Here is a tiny trained network, its code and every weight. The questions are about switching its units off for an input and a class, where a switched-off unit gives its printed mean instead of its output.

import numpy as np


def w(rows, s, z=0):
    codes = np.array(rows[::2]) - 128.0
    scale = np.full(codes.shape[1], s)
    scale[-1] = z or s
    return codes * scale


def f(y):
    return y / 2 * (1 + np.tanh(0.7978845608 * (y + 0.044715 * y**3)))


def log_softmax(a):
    a = a - a.max(-1, keepdims=True)
    return a - np.log(np.exp(a).sum(-1, keepdims=True))


def net(x, mask):
    res = np.array(x, float).reshape(1, 5) / 4 @ E
    y = f(res @ A[0][:, :-1].T + A[0][:, -1])
    res = res + np.where(mask, y, B[0][:, -1]) @ B[0][:, :-1]
    return log_softmax(res[-1] @ U[:, :-1].T + U[:, -1])


A, B = {}, {}
E = w([
[125,127,129,133,128,132,127],'x0',
[211,40,40,167,119,172,121],'x1',
[83,178,54,177,226,94,96],'x2',
[30,122,34,123,60,91,114],'x3',
[191,254,113,169,74,121,146],'x4',
],0.0088)
A[0] = w([
[184,118,60,167,115,190,98,108],'neuron 1',
[71,60,171,58,213,164,140,93],'neuron 2',
[112,54,129,55,149,116,111,85],'neuron 3',
[93,54,113,81,172,153,136,139],'neuron 4',
[201,102,186,166,200,96,83,134],'neuron 5',
[124,165,26,204,211,67,36,94],'neuron 6',
[189,137,183,144,219,172,175,101],'neuron 7',
[91,171,233,81,110,70,137,144],'neuron 8',
[179,123,177,114,2,158,113,109],'neuron 9',
[199,70,6,62,104,195,120,85],'neuron 10',
[116,62,147,62,9,168,190,111],'neuron 11',
[182,210,107,135,45,126,150,100],'neuron 12',
[158,76,104,217,106,148,94,249],'neuron 13',
[38,179,101,39,75,53,111,131],'neuron 14',
[82,162,197,93,120,88,93,68],'neuron 15',
[79,80,10,127,30,108,88,156],'neuron 16',
[174,210,108,191,102,135,192,106],'neuron 17',
[130,112,153,84,55,153,141,96],'neuron 18',
],0.0086,0.011)
B[0] = w([
[138,155,97,157,146,28,140,173],'neuron 1',
[138,164,84,151,71,126,57,180],'neuron 2',
[51,129,84,154,61,81,47,152],'neuron 3',
[140,153,69,114,99,114,44,180],'neuron 4',
[122,95,126,14,103,76,195,176],'neuron 5',
[65,154,62,80,177,185,175,212],'neuron 6',
[58,69,97,60,51,60,198,174],'neuron 7',
[212,117,125,157,182,37,103,199],'neuron 8',
[72,171,53,99,215,152,140,172],'neuron 9',
[180,101,101,195,149,7,164,183],'neuron 10',
[54,168,106,111,228,145,137,179],'neuron 11',
[80,79,99,132,66,142,52,172],'neuron 12',
[208,185,201,130,159,121,88,246],'neuron 13',
[212,135,161,117,114,96,166,200],'neuron 14',
[153,76,52,240,148,1,178,151],'neuron 15',
[151,88,205,47,90,105,179,228],'neuron 16',
[83,90,56,128,58,98,29,175],'neuron 17',
[34,180,62,121,149,143,168,144],'neuron 18',
],0.0085,0.012)
U = w([
[87,148,103,111,178,149,151,105],'0',
[119,119,112,136,62,132,73,107],'1',
[153,151,155,110,120,133,127,249],'2',
[134,102,152,86,75,120,188,71],'3',
[159,122,133,177,143,102,145,78],'4',
[159,141,222,145,130,191,114,177],'5',
[88,57,149,234,92,231,195,36],'6',
[75,67,164,255,85,210,193,34],'7',
],0.021,0.016)

Each question gives the input, the list of numbers given to net, and the class t.
The units are the neurons (one row each of A and B). Each row of codes is followed by its name. A weight is (code - 128) times the scale printed after its matrix; where a second scale follows, it is the last column's (A, B and U).
mask holds one flag per neuron, in row order. A switched-off neuron (its flag False) gives its mean, the last column of its row in B, instead of its output. The means were averaged over made-up inputs and are rounded, as every weight is.
A unit's drop is (log p(t) with every unit on - log p(t) with that unit switched off) / (log p(t) with every unit on - log p(t) with every unit switched off).
The circuit of an input: a set's keep is (log p(t) with only the set's units on - log p(t) with every unit switched off) / (log p(t) with every unit on - log p(t) with every unit switched off). Starting from the 12 units with the biggest drops (on a tie, the unit counted first), units are removed one at a time, each time the one whose removal leaves the highest keep (on an exact tie, the one counted first), for as long as the keep stays at least 0.8.
units of the circuit, in order: the units of the circuit, biggest drop first
unit that matters most: the unit with the biggest drop
k most important neurons: the k neurons with the biggest drops, biggest first
drop of u: that unit's drop, to one decimal
input [-1,-4,3,-1,3], class 4: units of the circuit, in order	(neuron 16; neuron 8)
input [-2,-1,-7,6,8], class 1: unit that matters most	neuron 12
input [4,-4,-4,1,-1], class 0: 3 most important neurons	(neuron 13; neuron 11; neuron 16)
input [-6,-1,-8,6,1], class 0: 2 most important neurons	(neuron 11; neuron 9)
input [2,-4,-2,-2,2], class 4: 3 most important neurons	(neuron 8; neuron 16; neuron 13)
input [5,-2,6,7,-8], class 1: 2 most important neurons	(neuron 4; neuron 2)
input [6,-6,1,-7,-2], class 3: 2 most important neurons	(neuron 7; neuron 5)
input [-6,-8,7,-1,-4], class 4: 2 most important neurons	(neuron 15; neuron 8)
input [-2,-6,-2,5,-8], class 1: 2 most important neurons	(neuron 3; neuron 2)
input [2,-4,-1,-1,-4], class 1: 4 most important neurons	(neuron 13; neuron 2; neuron 16; neuron 10)
input [8,-7,-8,6,3], class 0: 3 most important neurons	(neuron 11; neuron 9; neuron 18)
input [7,4,7,-4,-8], class 1: units of the circuit, in order	(neuron 2; neuron 4)
input [2,-5,1,5,3], class 3: units of the circuit, in order	(neuron 13; neuron 14)
input [8,-1,-8,-4,-8], class 0: units of the circuit, in order	(neuron 11)
input [-2,-7,3,3,-6], class 4: units of the circuit, in order	(neuron 15; neuron 8)
input [-5,7,2,2,-5], class 4: 2 most important neurons	(neuron 10; neuron 1)
input [-3,3,-8,7,7], class 0: 3 most important neurons	(neuron 9; neuron 11; neuron 18)
input [1,0,-6,-3,4], class 0: units of the circuit, in order	(neuron 9; neuron 11)
input [4,-4,-6,-1,4], class 0: units of the circuit, in order	(neuron 9; neuron 11)
input [-3,-8,5,6,5], class 4: unit that matters most	neuron 15
input [-7,-4,5,-8,7], class 3: units of the circuit, in order	(neuron 7; neuron 5)
input [4,-2,1,-8,0], class 3: drop of neuron 7	0.4
